Below are the code and all the weights of a small trained network. Each question names an input and a target symbol and asks about switching units off, where a switched-off unit gives its printed mean instead of its output.

import numpy as np


def w(rows, s, z=0):
    codes = np.array(rows[::2]) - 128.0
    scale = np.full(codes.shape[1], s)
    scale[-1] = z or s
    return codes * scale


def f(y):
    return np.maximum(y, 0)


def softmax(a):
    e = np.exp(a - a.max(-1, keepdims=True))
    return e / e.sum(-1, keepdims=True)


def log_softmax(a):
    a = a - a.max(-1, keepdims=True)
    return a - np.log(np.exp(a).sum(-1, keepdims=True))


def net(x, mask):
    ids = ['Ωαγδημσφψ'.index(c) for c in x.split()]
    T = len(ids)
    res = E[ids] + P[:T]
    u = 0
    for l in range(2):
        r = res
        for j in range(3):
            rows = slice(4 * j, 4 * j + 4)
            q, k, v = (r @ M[l][rows].T for M in (Q, K, V))
            z = softmax(np.where(np.tri(T) > 0, q @ k.T / 4**0.5, -1e9)) @ v
            o = O[l][rows]
            res = res + np.where(mask[u + j], z, o[:, -1]) @ o[:, :-1]
        u += 3
        y = f(res @ A[l][:, :-1].T + A[l][:, -1])
        res = res + np.where(mask[u : u + 12], y, B[l][:, -1]) @ B[l][:, :-1]
        u += 12
    return log_softmax(res[-1] @ U[:, :-1].T + U[:, -1])


Q, K, V, O, A, B = {}, {}, {}, {}, {}, {}
E = w([
[49,217,212,84,95],'Ω',
[228,73,162,78,118],'α',
[41,84,26,93,77],'γ',
[90,166,86,62,75],'δ',
[58,141,184,89,241],'η',
[163,197,233,74,71],'μ',
[160,118,248,86,173],'σ',
[118,5,81,98,193],'φ',
[177,89,91,72,96],'ψ',
],0.012)
P = w([
[190,242,120,235,254],'0',
[166,220,126,195,235],'1',
[153,197,131,167,216],'2',
[135,171,132,144,200],'3',
[118,149,132,126,191],'4',
[107,133,138,109,175],'5',
[95,111,141,95,162],'6',
[84,91,142,82,148],'7',
[70,70,147,70,136],'8',
[52,54,149,60,111],'9',
[53,36,139,47,107],'10',
],0.0075)
Q[0] = w([
[107,154,175,172,109],'L0H0',
[154,114,136,33,157],'L0H0',
[136,106,86,173,117],'L0H0',
[91,154,140,16,153],'L0H0',
[139,133,122,252,101],'L0H1',
[104,154,170,93,155],'L0H1',
[127,132,121,60,135],'L0H1',
[158,136,125,194,156],'L0H1',
[134,147,138,157,110],'L0H2',
[153,137,121,207,132],'L0H2',
[136,118,140,149,108],'L0H2',
[129,138,97,185,116],'L0H2',
],0.017)
K[0] = w([
[159,201,125,139,144],'L0H0',
[79,77,168,58,137],'L0H0',
[164,107,76,189,131],'L0H0',
[92,114,159,13,114],'L0H0',
[147,172,123,248,116],'L0H1',
[151,117,132,69,129],'L0H1',
[108,99,146,51,117],'L0H1',
[149,135,111,216,137],'L0H1',
[132,138,127,132,144],'L0H2',
[155,155,108,213,134],'L0H2',
[157,133,107,115,136],'L0H2',
[154,146,108,157,146],'L0H2',
],0.018)
V[0] = w([
[201,192,140,157,119],'L0H0',
[118,143,166,153,102],'L0H0',
[118,153,145,132,155],'L0H0',
[86,120,174,121,87],'L0H0',
[92,135,151,96,122],'L0H1',
[112,157,148,220,86],'L0H1',
[90,142,177,82,124],'L0H1',
[118,135,137,172,160],'L0H1',
[175,150,132,122,163],'L0H2',
[102,59,154,1,78],'L0H2',
[40,102,198,99,115],'L0H2',
[72,50,180,10,125],'L0H2',
],0.0075)
O[0] = w([
[24,139,176,95,170,81],'L0H0',
[117,145,145,123,179,123],'L0H0',
[120,147,173,89,109,188],'L0H0',
[151,216,128,133,185,154],'L0H0',
[131,99,54,97,90,172],'L0H1',
[133,126,107,184,223,6],'L0H1',
[176,162,32,96,129,211],'L0H1',
[149,134,125,158,124,138],'L0H1',
[122,113,125,128,49,180],'L0H2',
[254,158,48,47,189,171],'L0H2',
[213,186,87,154,181,216],'L0H2',
[222,184,58,86,150,254],'L0H2',
],0.0057,0.0039)
A[0] = w([
[53,122,111,51,224,167],'L0N0',
[158,121,150,126,93,2],'L0N1',
[63,122,73,89,97,165],'L0N2',
[60,37,27,136,140,123],'L0N3',
[123,97,156,99,206,116],'L0N4',
[170,181,144,185,171,107],'L0N5',
[121,255,141,136,228,107],'L0N6',
[93,147,157,180,138,115],'L0N7',
[141,36,153,82,58,120],'L0N8',
[118,85,145,32,107,168],'L0N9',
[134,165,121,169,192,112],'L0N10',
[164,183,172,129,46,97],'L0N11',
],0.0082,0.015)
B[0] = w([
[156,174,170,227,115,246],'L0N0',
[179,169,207,11,100,128],'L0N1',
[114,180,83,146,134,186],'L0N2',
[184,160,140,164,57,165],'L0N3',
[150,144,165,170,110,161],'L0N4',
[129,66,97,75,165,136],'L0N5',
[168,79,133,155,71,203],'L0N6',
[98,129,134,130,129,146],'L0N7',
[141,90,88,98,142,157],'L0N8',
[178,183,103,132,173,254],'L0N9',
[152,84,130,186,128,136],'L0N10',
[114,131,110,58,102,141],'L0N11',
],0.012,0.0092)
Q[1] = w([
[170,249,187,124,138],'L1H0',
[152,97,121,145,56],'L1H0',
[152,170,168,124,142],'L1H0',
[179,176,60,142,108],'L1H0',
[123,121,57,179,126],'L1H1',
[204,157,137,169,30],'L1H1',
[151,187,130,157,38],'L1H1',
[203,213,177,170,111],'L1H1',
[120,62,167,68,88],'L1H2',
[156,91,120,163,66],'L1H2',
[108,43,122,126,227],'L1H2',
[149,144,179,137,212],'L1H2',
],0.013)
K[1] = w([
[183,239,181,124,118],'L1H0',
[188,21,92,103,108],'L1H0',
[135,200,166,139,117],'L1H0',
[215,168,102,117,121],'L1H0',
[213,165,227,139,57],'L1H1',
[234,232,102,108,191],'L1H1',
[189,182,116,96,116],'L1H1',
[238,167,71,107,153],'L1H1',
[71,19,114,155,113],'L1H2',
[196,70,159,169,54],'L1H2',
[2,81,155,100,29],'L1H2',
[167,129,41,30,101],'L1H2',
],0.0091)
V[1] = w([
[130,88,79,169,114],'L1H0',
[130,89,154,161,3],'L1H0',
[162,77,110,63,149],'L1H0',
[106,124,80,90,34],'L1H0',
[127,118,37,122,161],'L1H1',
[117,162,117,82,120],'L1H1',
[131,196,111,155,111],'L1H1',
[173,95,90,141,72],'L1H1',
[124,118,102,175,162],'L1H2',
[122,135,136,112,42],'L1H2',
[144,67,125,104,200],'L1H2',
[120,158,102,144,183],'L1H2',
],0.011)
O[1] = w([
[109,120,60,172,180,103],'L1H0',
[165,169,96,141,233,117],'L1H0',
[171,192,138,255,35,43],'L1H0',
[126,80,151,188,234,40],'L1H0',
[39,93,208,114,203,143],'L1H1',
[101,126,110,200,200,123],'L1H1',
[114,70,153,163,113,252],'L1H1',
[93,40,125,80,114,195],'L1H1',
[143,134,147,15,171,150],'L1H2',
[177,44,109,213,138,106],'L1H2',
[122,189,106,114,192,62],'L1H2',
[56,138,187,77,171,170],'L1H2',
],0.0069,0.012)
A[1] = w([
[86,51,254,92,133,105],'L1N0',
[213,114,121,129,152,82],'L1N1',
[133,109,157,53,211,98],'L1N2',
[183,83,225,202,155,97],'L1N3',
[57,209,222,88,157,63],'L1N4',
[159,171,146,165,124,6],'L1N5',
[150,163,205,249,123,98],'L1N6',
[131,203,223,137,50,101],'L1N7',
[172,145,225,237,156,155],'L1N8',
[80,150,175,65,163,139],'L1N9',
[30,178,141,160,159,119],'L1N10',
[160,34,153,161,125,89],'L1N11',
],0.0091,0.011)
B[1] = w([
[60,133,116,95,51,182],'L1N0',
[104,69,91,103,127,163],'L1N1',
[101,151,91,199,92,167],'L1N2',
[173,77,219,152,145,154],'L1N3',
[156,87,36,120,183,163],'L1N4',
[161,65,186,176,127,129],'L1N5',
[188,180,252,133,209,146],'L1N6',
[85,131,94,151,163,253],'L1N7',
[147,73,100,210,95,172],'L1N8',
[146,153,131,100,188,180],'L1N9',
[126,156,111,96,52,140],'L1N10',
[154,198,115,144,108,150],'L1N11',
],0.015,0.012)
U = w([
[143,138,112,146,209,106],'Ω',
[152,250,50,232,13,90],'α',
[60,52,39,237,135,45],'γ',
[72,110,128,88,105,178],'δ',
[123,108,136,142,65,99],'η',
[173,132,142,170,148,127],'μ',
[214,184,226,11,158,238],'σ',
[217,1,55,84,91,61],'φ',
[99,73,202,102,204,254],'ψ',
],0.01,0.0051)

Each question gives the input, a string of symbols that net reads in full, and the target symbol t.
The units are the heads (4 rows each of Q, K, V and O) and the neurons (one row each of A and B). Each row of codes is followed by its name. A weight is (code - 128) times the scale printed after its matrix; where a second scale follows, it is the last column's (O, A, B and U).
mask holds one flag per unit, layer by layer, with each layer's heads first. A switched-off unit (its flag False) gives its mean, the last column of its rows in O or B, instead of its output. The means were averaged over made-up inputs and are rounded, as every weight is.
A unit's drop is (log p(t) with every unit on - log p(t) with that unit switched off) / (log p(t) with every unit on - log p(t) with every unit switched off).
The circuit of an input: a set's keep is (log p(t) with only the set's units on - log p(t) with every unit switched off) / (log p(t) with every unit on - log p(t) with every unit switched off). Starting from the 12 units with the biggest drops (on a tie, the unit counted first), units are removed one at a time, each time the one whose removal leaves the highest keep (on an exact tie, the one counted first), for as long as the keep stays at least 0.8.
units of the circuit, in order: the units of the circuit, biggest drop first
k most important neurons: the k neurons with the biggest drops, biggest first
heads that matter: for each layer, one digit per head in row order, 1 if its drop is at least 0.15 and else 0, layers parted by /
input η η μ, target σ: most important neuron => (L0N0)
input Ω η ψ, target Ω: units of the circuit, in order => (L1H0, L0N6)
input σ Ω δ σ η μ σ, target μ: 3 most important neurons => (L1N6, L0N9, L1N8)
input α α φ σ η, target α: heads that matter => 011 / 110
input φ η η γ ψ, target γ: 2 most important neurons => (L1N2, L0N3)
input φ μ α Ω, target Ω: heads that matter => 000 / 110
input σ δ σ σ Ω α, target Ω: 3 most important neurons => (L0N6, L1N2, L0N0)
input σ η α γ φ φ φ Ω γ η σ, target σ: heads that matter => 011 / 111
input μ ψ σ φ α σ ψ η Ω σ α, target σ: 3 most important neurons => (L0N9, L1N7, L1N9)
input σ Ω η η γ φ Ω σ μ, target α: units of the circuit, in order => (L0H2, L1H0, L1H2)
input φ σ σ ψ δ σ ψ, target σ: units of the circuit, in order => (L1N7, L0N6, L1N8)
input σ α σ μ σ Ω φ Ω σ, target φ: units of the circuit, in order => (L0H2, L1N1)
input η σ α, target σ: 2 most important neurons => (L0N6, L1N7)
input ψ σ φ η, target δ: units of the circuit, in order => (L1H0, L1N0, L1H1)
input Ω φ Ω σ δ γ γ η η, target σ: units of the circuit, in order => (L0H2, L1H2)
input σ σ μ γ μ σ γ σ μ, target α: most important neuron => (L0N0)
input φ α μ φ σ, target δ: units of the circuit, in order => (L0H0, L1N0, L1H0)
input μ σ μ η, target μ: heads that matter => 000 / 011
input Ω η φ φ σ σ, target α: units of the circuit, in order => (L0H2, L1H0, L1H1, L0N9)
input σ α σ, target Ω: most important neuron => (L1N7)
input η η η Ω, target σ: heads that matter => 000 / 110
input Ω σ η φ δ δ μ, target ψ: 3 most important neurons => (L1N6, L0N2, L1N3)
input η Ω σ, target φ: 2 most important neurons => (L0N6, L0N9)
input Ω Ω μ μ, target μ: units of the circuit, in order => (L1N6, L1H2, L1N8, L1N3)
input Ω γ Ω σ η σ σ δ η α η, target Ω: 4 most important neurons => (L0N9, L0N0, L1N4, L0N8)
input α φ σ μ φ σ δ σ, target ψ: 3 most important neurons => (L0N2, L1N6, L1N3)
input Ω σ η φ ψ φ σ φ η, target δ: units of the circuit, in order => (L1H0, L1N0)
input Ω δ σ, target ψ: 2 most important neurons => (L0N2, L1N3)
input η σ φ α σ φ φ σ σ, target α: units of the circuit, in order => (L0H2, L1H0)
